Table B holds the same points as the rows below and some others, measured another way and shuffled. Each row below is followed by which row of B it is.
B:
1: [  76  255   -1  -62 -272   63 -221 -114   46 -127  729  401  203 -236
  -23  487 -294 -779  151 -219    3 -198  157  156   -9  401  161 -282
   74  -77   93 -161 -215   -9    0  171   69  -42]
2: [  45  -55  130  -42  -23  166   41    8  -14 -190 -127 -142 -115  202
  -14 -255  -44  165  104 -110  -48   -7   69  155   57   60 -157  261
  -46  -18  -37 -172  160   18  274   54  152  101]
3: [  54  -78  126  -15   71   62   57   52  -39 -139 -223 -197  -99  243
  -25 -324   13  298   58 -105  -82   31  -13  100   -1  -73 -118  254
  -50   27 -147 -112  190   -3  200  -41   18   45]
4: [  83   65  102  -28  112 -137   10    0  -75 -167   81   80   31   51
  -16   12  -67 -166  -23 -138  -79  -50  -76   92  -84  -17   62  -48
  120   99 -202  -69  -44  -50   44 -210 -159  -87]
5: [ 113  366   82  -24   44  -46  203  -10 -161 -361  388  179   -3  -58
   43  222 -135 -474 -109   22   65  -68    9  109   61  147  135 -120
  284   55  -62 -373 -185  -80   26 -245 -242   69]
6: [  12   81  -97   79 -318   89 -158 -106  179   58  376  146  141   58
  -68  152 -201 -212  154  -80  -78 -145  198   20   25  178  198  -59
  -88 -126  170    5  -64   75  -78  280   82  -88]
7: [  43   49  -10   74  118 -343  -81  -59   14   67   96   94  199  134
 -146    2   -6    8  -21  -76 -179  -38 -196 -115 -218 -319  354 -210
   72   99 -263  146 -127  -30 -332 -200 -439 -307]
8: [  55   76   73   22  -75  180   63   60  -51 -143   20 -141  -77  156
    0 -176  -48  174   87  -58  -22   19  113   94   78   80  -73  237
  -81  -61  -30 -245  167    2  192  114   57  152]
9: [  63  301  151 -149 -227  379   14  -44  -97 -383  454   54  -50  -74
  -31  125 -162 -367  200 -107  134  -43  160  219  138  343 -127   63
   60 -132  101 -559   18  -34  267  229  154  304]
10: [  46 -108   48   42  -39   77   76    6   65 -111 -150 -102 -112  247
   46 -221  -78  138   19  -51  -95  -64  132  120   83   82  -63  259
  -29    4   28  -23  118   57  223   -3  153    0]
11: [  51  255   20  -28 -350  343 -127   -8   12 -134  524   87   60  -84
  -34  184 -206 -268  243 -141   56  -55  259  136  107  366  -25   49
 -121 -189  151 -356   61    8  151  402  192  216]
12: [  43  -81    8   79  -98  117  107    1   90  -80 -126 -116 -113  274
   46 -226  -83  173   19   -2  -86  -60  175   94  121   95  -35  273
  -52  -30   96  -32  118   73  196   57  161   10]
13: [  18  -79   17   76  -45  -11 -105    8   60  102  -94 -165   67  252
 -140 -270   25  396  142  -94 -152   32  -31  -59  -99 -222  102  125
 -181  -42 -144   50  157   26  -80  132 -100  -89]
14: [  77   41  -47  140 -129  103  149   53   66  -82   25  -45 -100  181
  116  -88 -140   40  -41   25  -49  -64  242   90  167  215   13  246
  -38  -44  136  -78   92   51  190   48  140   47]
15: [ 106  250   62   35  159 -218  135   42 -149 -191  205  101   57   14
    3   96  -55 -192 -123  -12  -34  -11 -114   11  -70  -79  210 -114
  200  115 -234 -170 -114  -94  -99 -307 -387  -64]
16: [ -56 -387  355 -413  114  -24 -582 -276   36 -113 -144   19  198  122
 -445 -273   80  -17  504 -566 -232  -72 -423  178 -436 -372 -152 -204
  -32   71 -435  110    7  -17   25   86   24 -257]
17: [  45   49   89  -37 -106  177    0  -16   -2 -184   98  -35  -47  110
  -18  -84  -93  -40  117 -101  -16  -40  104  146   59  132  -70  139
  -19  -50    9 -211   81    9  197  109  115   97]
18: [   2  -13  -29  103 -164  146    2  -14  105   36  -32 -182   -5  288
  -75 -251  -27  358  127   17  -87   10  114  -36   43  -78   76  215
 -159 -106   54  -66  152   67   -6  226   26   16]
19: [  23  189   54   38 -100  192   88   30  -66 -119   83 -214  -26  201
 -101 -207   19  316  123   35    6   90   40  -28   45 -107   44  183
  -89 -106  -54 -337  153  -16   -7  171 -126  169]
20: [ 106  273   69   -6   38  -86  116  -10 -112 -267  345  190   30  -53
   40  210 -146 -436  -84  -42   14  -79   10  108   17  145  142 -119
  220   61  -85 -244 -152  -65   18 -208 -192    6]
21: [  70   91  -20  113 -148  174  195   50   37 -147   48  -68 -130  190
  116  -93 -136   39  -33   66   -9  -48  258  101  206  234  -15  273
  -23  -66  160 -191   95   47  217   68  145  125]
22: [ 122    7 -202  309   40 -409  268   -1  163   39   39  241    1  191
  225  146 -212 -287 -377  150 -182 -213  167  -20   85  127  389  -33
  203  167  104  326 -236   65 -102 -419 -154 -363]
23: [   3 -100  -46  123  -62 -158 -252  -14  120  264   28  -51  221  190
 -179 -139    3  333  167 -168 -221    5  -76 -138 -212 -287  251  -33
 -220  -30 -192  231   86   34 -274  152 -209 -242]
24: [  23  148 -170  140 -394   46 -289  -73  193  231  570  197  277  -37
 -100  273 -213 -208  210 -128 -104 -120  202  -65  -49  149  322 -157
 -205 -173  133   72  -53   61 -235  411   -1 -128]
25: [  21  -19  142  -73  180 -188  -98  -56  -77  -76  -73  -67  108  180
 -206 -197   78  174   95 -150 -142   33 -271  -29 -237 -380  128  -82
   53   89 -360  -17  -10  -52 -152 -161 -354 -161]
26: [  19 -711  248 -234  197 -113 -111 -231  212 -249 -665   45 -189  377
    0 -419  -81 -142   67 -337 -291 -273  -84  383  -76   49 -332  175
  162  232  -65  420  -27  129  512 -323  485 -364]
27: [  39  136  181  -74  -17  279  116   43 -139 -277  -47 -272 -122  207
  -91 -311   49  320  147  -31   36  103    8   89   65  -63 -147  278
  -40  -76 -102 -446  214  -34  194  108  -33  276]
28: [ 109  186   83   46  199 -232  116   71 -162 -150  110   46   54   42
   -2   21  -26  -76 -116  -52  -66    8 -137    8  -89 -126  170  -66
  149  125 -298 -126  -47  -96  -83 -309 -381  -75]
29: [ -21  -33  156 -103  -71  190 -213  -42  -25  -38  -33 -234   63  204
 -262 -324   75  416  342 -197  -79   96 -108    2 -139 -252  -62  128
 -197 -101 -213 -195  216  -10   -1  286  -55   76]
30: [  86  148   89   -9   97  -59  237  -31  -76 -328   69   66  -93  120
   58   -3  -97 -254 -128   44   -8  -83   16  119   80   80   61   34
  254   90  -33 -213 -120  -25  113 -289 -114   -7]
31: [  53  -34   94    4  293 -408   -2  -55  -58  -69 -105   51  116  181
 -125 -113   51   26  -85  -93 -182  -27 -298  -54 -248 -389  247 -167
  187  197 -382  140 -132  -62 -229 -411 -459 -313]
32: [  68  153  -30   83 -278  260  112   13   64 -155  264   39  -90   76
  117   65 -219 -193   33   23   23 -103  345  150  236  404  -18  207
  -30 -112  256 -245   46   61  242  194  250  160]
33: [ 115  257   51   12  -32    6  105   37  -96 -243  330  144   -8  -54
   88  191 -176 -373  -50  -55   22  -67  107  135   78  244   64  -13
  135   17  -30 -260  -71  -45  123 -104  -63   71]
34: [  25   23  154 -144  -70  153 -125  -75  -21 -207  117   -6   20   81
 -126  -78  -64  -85  213 -197  -41  -37  -18  152  -45   34  -77   34
   -2  -41  -82 -208   45   -9  137  117   70   51]
35: [  42  153  -35   61 -190   45  -38  -39   61  -41  325   94   89   58
  -36  107 -144 -158   82  -51  -45  -75  119   25   21  105  176  -40
  -23  -76   53 -106  -48   18  -58  132  -43  -24]
36: [ -16    6   86  -56  -88   53 -289  -53   15   77  124  -99  183  129
 -270 -154   40  260  308 -227 -117   56 -130  -51 -208 -267  100  -37
 -192  -86 -225  -67  120  -14 -159  264 -164  -57]
37: [  82  229  -17   93   11 -141  115    1  -50 -122  269  129   65   41
   29  140 -111 -228  -99   23  -38  -61   19    5    3   32  241  -87
  141   37  -68 -124 -119  -37 -102 -165 -257  -74]
38: [  13 -602  441 -480  241  -28 -296 -287   63 -435 -446  142 -112  163
 -132 -283  -73 -440  242 -542 -219 -252 -253  503 -199   65 -452  -14
  242  233 -232  181  -75   31  561 -296  450 -260]
39: [   3   59 -106  242 -118   31   56   88   64  195  -79 -292   48  346
  -95 -324   57  681   65  103 -116  108   66 -205   -7 -285  213  245
 -253 -108  -57  -19  224   47 -201  212 -218   -6]
40: [ 105  287   47   -4  -72   29   41   20  -91 -218  420  180   45  -97
   40  240 -177 -413    2  -82   32  -73   96  120   47  239   92  -73
  113   -7  -34 -278  -82  -57   72  -37  -86   65]
41: [  41   -1   25   21   90 -275  -82  -93   34    0   82  111  162  136
 -124    6  -37  -85    3 -100 -167  -71 -166  -45 -183 -225  271 -184
   99   91 -210  134 -136  -15 -226 -188 -313 -283]
42: [  62   76   71    5   62  -88   -8   14  -59 -102   79   11   42   86
  -46  -50  -49  -13   20 -112  -83  -15  -50   48  -75  -64   87    4
   39   44 -182  -80    8  -38   -1 -101 -162  -48]
43: [  75  -82 -208  282   69 -563  -23  -51  200  272   68  242  225  180
   23  120 -125 -118 -221    0 -291 -172  -33 -154 -162 -184  530 -229
   80  161 -110  534 -224   54 -393 -319 -358 -551]
44: [  53   87 -135  186  -12 -343  -50  -48  101  153  225  182  218  102
  -49  141 -103 -119  -87   -7 -185 -105  -42 -140 -137 -156  449 -220
   53   59 -107  231 -175   11 -359 -140 -361 -341]
45: [  42 -146   -4   91  -76  101  247  -59  151 -158 -261 -112 -204  389
   98 -294  -98  131  -73  108  -97 -119  207  116  196  116  -30  328
   51    6  200   12   47  117  252  -69  223  -34]
46: [ 105  180  190  -37  372 -260  162  103 -283 -257  -53  -63    1   85
  -54 -121   79   79 -118  -70  -54   87 -285   15 -151 -287   87  -35
  199  177 -469 -220   -4 -158  -48 -441 -500  -26]
47: [   5 -116 -167  254 -186  -86 -163   42  203  362  -15 -112  157  274
  -81 -181  -42  467  108  -62 -216  -11  109 -164  -81 -168  261  130
 -315  -84  -25  284  164   88 -213  256  -69 -201]
48: [   2 -183   62  -14  -91   99  -76  -83  123  -31 -161 -116  -22  283
  -94 -274  -34  216  160 -112 -135  -57   46   77  -19  -48  -42  180
  -98  -33    1   46  111   74  117  128  139  -74]
49: [  49   46   63  -13  -33   -3  -47  -32    2 -103  121   30   51   98
  -67  -36  -70  -71   82 -116  -66  -48   -5   69  -45   -6   58   -4
   18    2  -84  -92   -4   -1   22    0  -59  -44]
50: [  51  203  -18   25 -221   87 -158  -31   32  -13  454  124  160  -40
  -77  176 -157 -215  168 -130  -32  -62  101   28  -21  132  162  -89
  -77 -107    8 -158  -24   -4  -69  227  -36   14]
51: [  72  408   37  -32 -204  162 -114   28 -104 -143  647  153  150 -185
  -66  299 -158 -358  165 -145   72  -12  104   64    1  218  118 -121
  -33 -123  -35 -403  -22  -71  -33  225 -110  165]
52: [ -26  -40    3   69  -84  -41 -327   17   46  275   42 -181  251  188
 -290 -233   81  546  294 -210 -186  102 -140 -177 -267 -412  198   -4
 -319  -90 -292   83  201   -8 -305  308 -273 -128]
53: [  39  -57  224 -110  103  135  -47   67 -136 -174 -209 -264  -65  197
 -129 -376   79  394  185 -199  -63  105 -107  108  -84 -162 -200  242
 -101    1 -279 -236  262  -49  210   43  -21  132]
54: [  99  313   -6   79  -20  -95  139   18  -80 -169  371  164   54  -25
   53  215 -146 -324  -99   30    1  -59   59   29   43  116  223  -91
  159   29  -43 -220 -129  -53  -57 -154 -244    0]
55: [  45  416   42   77 -114  218  143  110 -177 -137  284 -214    6  106
  -91 -109   27  309  101   95   90  161   50  -85   63 -106  120  149
  -87 -147  -97 -531  162  -72  -86  203 -302  292]
56: [  73   46  -55  147  135 -369  151  -68   55  -42   26  143   63  192
   21   25  -79 -149 -212   78 -151 -115  -68  -56  -57 -150  355 -132
  222  149  -98  166 -212    6 -213 -382 -344 -317]
57: [  54 -113  -48  151  239 -571 -138  -16   52  231  -85   98  254  174
 -126  -57   20  140  -93 -131 -292  -40 -276 -167 -329 -456  415 -224
   28  201 -410  431 -113  -32 -408 -343 -510 -497]
58: [  23  -31  195  -87  146   39   74  -11 -109 -218 -250 -244  -82  292
 -139 -397  105  358   97  -64  -68   78 -157   46  -74 -276  -77  186
   26   42 -245 -215  140  -36   83  -96 -162   51]
59: [  67  174 -184  119 -322 -131 -113 -180  234   27  667  494  216  -97
   46  522 -354 -808  -16  -53  -86 -296  236   47   34  376  402 -329
  123  -41  265  140 -357   79 -173   53   31 -278]
60: [  35   40  222 -198  -67  235 -123  -54  -81 -283  129  -33  -22   28
 -118  -91  -63 -116  249 -242    3  -18   -8  212  -20  113 -183   81
   -4  -53 -108 -320   96  -32  257  137  131  142]
61: [  33   73  324 -347   38  108 -279 -130 -152 -353  280  117  102 -110
 -231   50  -56 -394  314 -393  -10  -47 -203  242 -193    4 -146 -187
  113   20 -288 -329  -46  -93  154   27  -28   49]
62: [  79  -26   32   27   85 -237   34  -77   47 -113   53  179   50  108
   20   61 -120 -285  -94  -80 -145 -142  -37   80  -58    8  172 -103
  178  135  -96  119 -163   10  -15 -276 -132 -248]
63: [  87  207   97  -52  -25   38  -46   16 -109 -186  317   90   63  -54
  -38  116 -107 -230   77 -152    0  -27    7  111  -31  110   36  -48
   48   -9 -135 -255   -5  -67   70    3 -101   65]
64: [  83  -79  174   26  487 -346  320   51 -174 -237 -515 -217 -135  379
  -23 -442  157  388 -234   58 -146   67 -306  -17 -113 -467   67  146
  244  257 -426   -8   26  -77   -7 -614 -452 -158]
65: [  34  135  -95   97 -393  281   53  -84  180  -90  334   82  -27  117
   53   89 -234 -225   90   62    5 -140  364   95  228  371   85  129
  -51 -170  369 -173  -21  113  132  304  274   93]
66: [  62  -11  -42   63 -107  -62   50 -100  136 -111  158  192    3  116
   70  106 -199 -368  -51  -30  -95 -196  155  123   75  221  136  -19
  125   27  144   66 -153   74   81  -85   97 -163]
67: [  74   73  190 -151   84  -16  -72  -36 -118 -271  159  100   32  -20
  -69   43  -79 -279   93 -235  -40  -53 -100  181  -91   45  -47  -77
  122   66 -215 -198  -40  -69  136 -123  -72   -8]
68: [  86  300  159  -42  238 -192   58   70 -267 -200  175  -34   99   11
 -133  -22   66   44  -17  -79  -15  111 -269  -39 -177 -303  165 -124
  141   95 -441 -298  -16 -155 -181 -259 -549   13]
69: [  -2 -100 -229  346 -204  -57   56   27  255  320 -153 -207   43  433
  -16 -301  -25  608  -13  147 -204   -2  195 -207   41 -189  305  248
 -261  -95  121  262  153  135 -217  200  -70 -182]
70: [  95  205   80  -27  106 -168  157  -70  -91 -295  228  193   15   31
   15  144 -114 -423 -126    5  -22 -106  -56   91  -11   35  177 -152
  303  107 -102 -175 -223  -52  -32 -323 -248  -83]
71: [  34   93   43  106  -49  195  264   70  -36 -156 -158 -307 -164  340
    5 -353   26  450    7  140   -4   75  125    3  153  -65  -21  365
  -58  -71   29 -287  202   22  123   61  -31  187]
72: [  54  -38 -122  174  -61 -219  100  -90  183   23   60  173   34  207
   75   54 -168 -199 -151   61 -156 -177  118   -3   38   64  286  -32
  112   71  113  226 -175   80  -88 -173  -55 -286]

[-147  166  119   70   82 -119  -49  232  -66   66  121  172 -127  147
  -16  -96  -44   39 -180   55 -120 -141 -118  -47   13 -152  -99  127
  -16   26]  20
[ -24   55  189  -82   -9  -24 -237   48   60  -68  109  190  202   19
   -4   76   56  -43  -43  111  142  -95  -88 -229   35  142  -55   59
  150 -119]  11
[ 146 -153  -66    1   58  205   43   31  145  -75  -30  -39   80  -99
   66  -10    0  191  217  -32  157   77  -14  -39   10   40 -116  -34
  -60  -10]  47
[-168   52   92    1  -16  -20 -127   75  -40    3   59  162    5  183
  -49  -22 -140  -30  -40   57   -3 -125  -77   16   60  -96  -80  153
  -16  -12]  33
[ 219   54   15   -5   36 -101   41   56  128  -62   -6   83   -8 -138
  265  -62  335   78  197  100  126  -47 -225 -196   53  115    6 -250
   56  -24]  36
[-202   23   88  -87  -19   32 -233   35  -19  -94   52  206  167  157
  -79   90 -169  -58   66  122  163 -127  -76  -68  104   37  -35  187
  -39  -75]  24
[ 148 -136  -26  -13   43  145   25   15  173  -72   -3   -1   94 -102
   98    0   72  164  194  -10  149   63  -43  -99   14   74 -109  -68
    2  -36]  18
[-128   41   -6  138   70   14  100  192  -55  101   45   33 -230  174
  -33 -166 -175  133  -95  -63 -185  -63  -41  150   -8 -282 -161  139
 -124  110]  56
[-176  259  258  -14  -31 -143 -307  170 -150   30  150  230   81  225
 -122    6 -115 -157 -292   99  -35 -226  -92  -90   20  -46  -26  204
  122  -49]  1
[-247   19  -39   49   30   16    0  115  -70   -3    4  135 -119  225
  -38  -75 -230   56   68   39  -37 -109  -87  138   87 -202  -91  176
 -192   59]  44
[-102    3   21  158   30   66   84  153  -51  132   43  -12 -218  204
  -75 -182 -247  108 -161 -122 -233  -38   21  220  -45 -320 -198  170
  -77  113]  43
[ 125 -134 -120  -22  -28  124   30  -73  111 -113 -116   -1   69  -32
  145  -14   30   97  366   34  205   13 -116   36   89   52  -22 -112
  -86    4]  13
[ -31  -78  128  -38  -16  156 -188   19   62  -30   74   60  194   68
 -109   61 -166   19  -61  -20   90  -12   59  -60  -11   31 -145  166
   93  -74]  32
[ 359   22  -18   -8   57  -42   71   48  172  -92  -32   16   43 -246
  302  -58  401  130  257   78  193   10 -217 -239   26  182   14 -329
   62  -24]  29
[  14   16  -10   32   -8   -5    3   35   15  -23  -25   65  -42   73
   92  -72    3   34  125   35   40  -73 -131   35   59  -58  -41  -27
  -48   27]  42
[  90   58 -108   57    9  -74  112   59    9  -47  -89   51 -140   23
  224 -131  129   75  270   76   65  -85 -239   51   96  -61   31 -175
 -131   81]  25
[ -58   -2   18   97   33  158  -30  165  -73   64   30  -37  -30  168
 -156  -75 -315  100 -137 -111  -96  -21   74  170  -54 -209 -165  220
  -77   75]  72
[ 208   -1   -8   52   72    8   98  105  113  -14    4    1  -44 -115
  178  -98  191  158  113    2   46   11 -129  -96   -8   18  -76 -161
   11   21]  23
[ -66   74   24   98   76 -117  105  154   26   59   59  127 -222   72
  124 -154   79  115    2   36 -116  -92 -166  -14   37 -158 -101  -18
  -60   62]  28
[  26 -110   15  -12   38  212  -70   60   75  -43   28    0  129   12
  -65   25 -151  124   51  -44  110   36   47  -22  -13   10 -146  118
  -21  -25]  21
[ 134 -195  -71   30  -62  343  -38  -41   48  -31  -94 -162  143   61
  -93  -12 -286   99  116 -158  102   92  120  203  -35  -61 -144  100
  -30   34]  45
[ -37   67   -8   83  -44   59  -46  106 -121   42  -45  -11  -67  212
  -64 -110 -244   -8  -37  -56  -66  -93  -38  222   12 -202  -58  116
  -76   92]  62
[ 147 -128  -80   -7  -78  247  -64  -60   32  -72 -119 -106  150   42
  -14    5 -187   47  207  -70  170   40   25  152   19    2  -55   19
  -48   23]  10
[-176   47   93   63   69  -71    6  153   13   59  115  162 -143  131
    9  -93  -38   76  -97   35 -111  -99 -102  -33   27 -158 -144  117
  -30   14]  37
[-200  156  152  -65   72 -174 -166  154   -3  -62  147  320   30   75
   36   36   83  -14  -13  205   86 -185 -208 -251  101   53  -20   87
    2  -85]  51
[  85   74   12   30   27   12  -38  136  -14  -23    6   42    9   22
   49  -55    1   69   49   20   60  -59 -106  -24   17  -21  -37  -16
  -29   25]  49
[  26 -150   25   -5  -31  219  -78  -28   91  -29    0  -20  132   57
  -57    7 -173   71   64  -68   86   37   58   44   -6  -20 -153  105
   24  -27]  14
[ 223 -103 -113    9  -43  165   29  -46   87  -91 -122  -86   77  -40
  126  -45   11   89  299  -28  183   36  -76   78   46   31  -20 -128
  -54   32]  3
[  62  129   31  127   70  -86   88  211  -27   76   41   44 -190   45
   95 -173   69   99  -72  -13 -122  -81 -140    7  -19 -156  -80  -41
  -29   85]  41
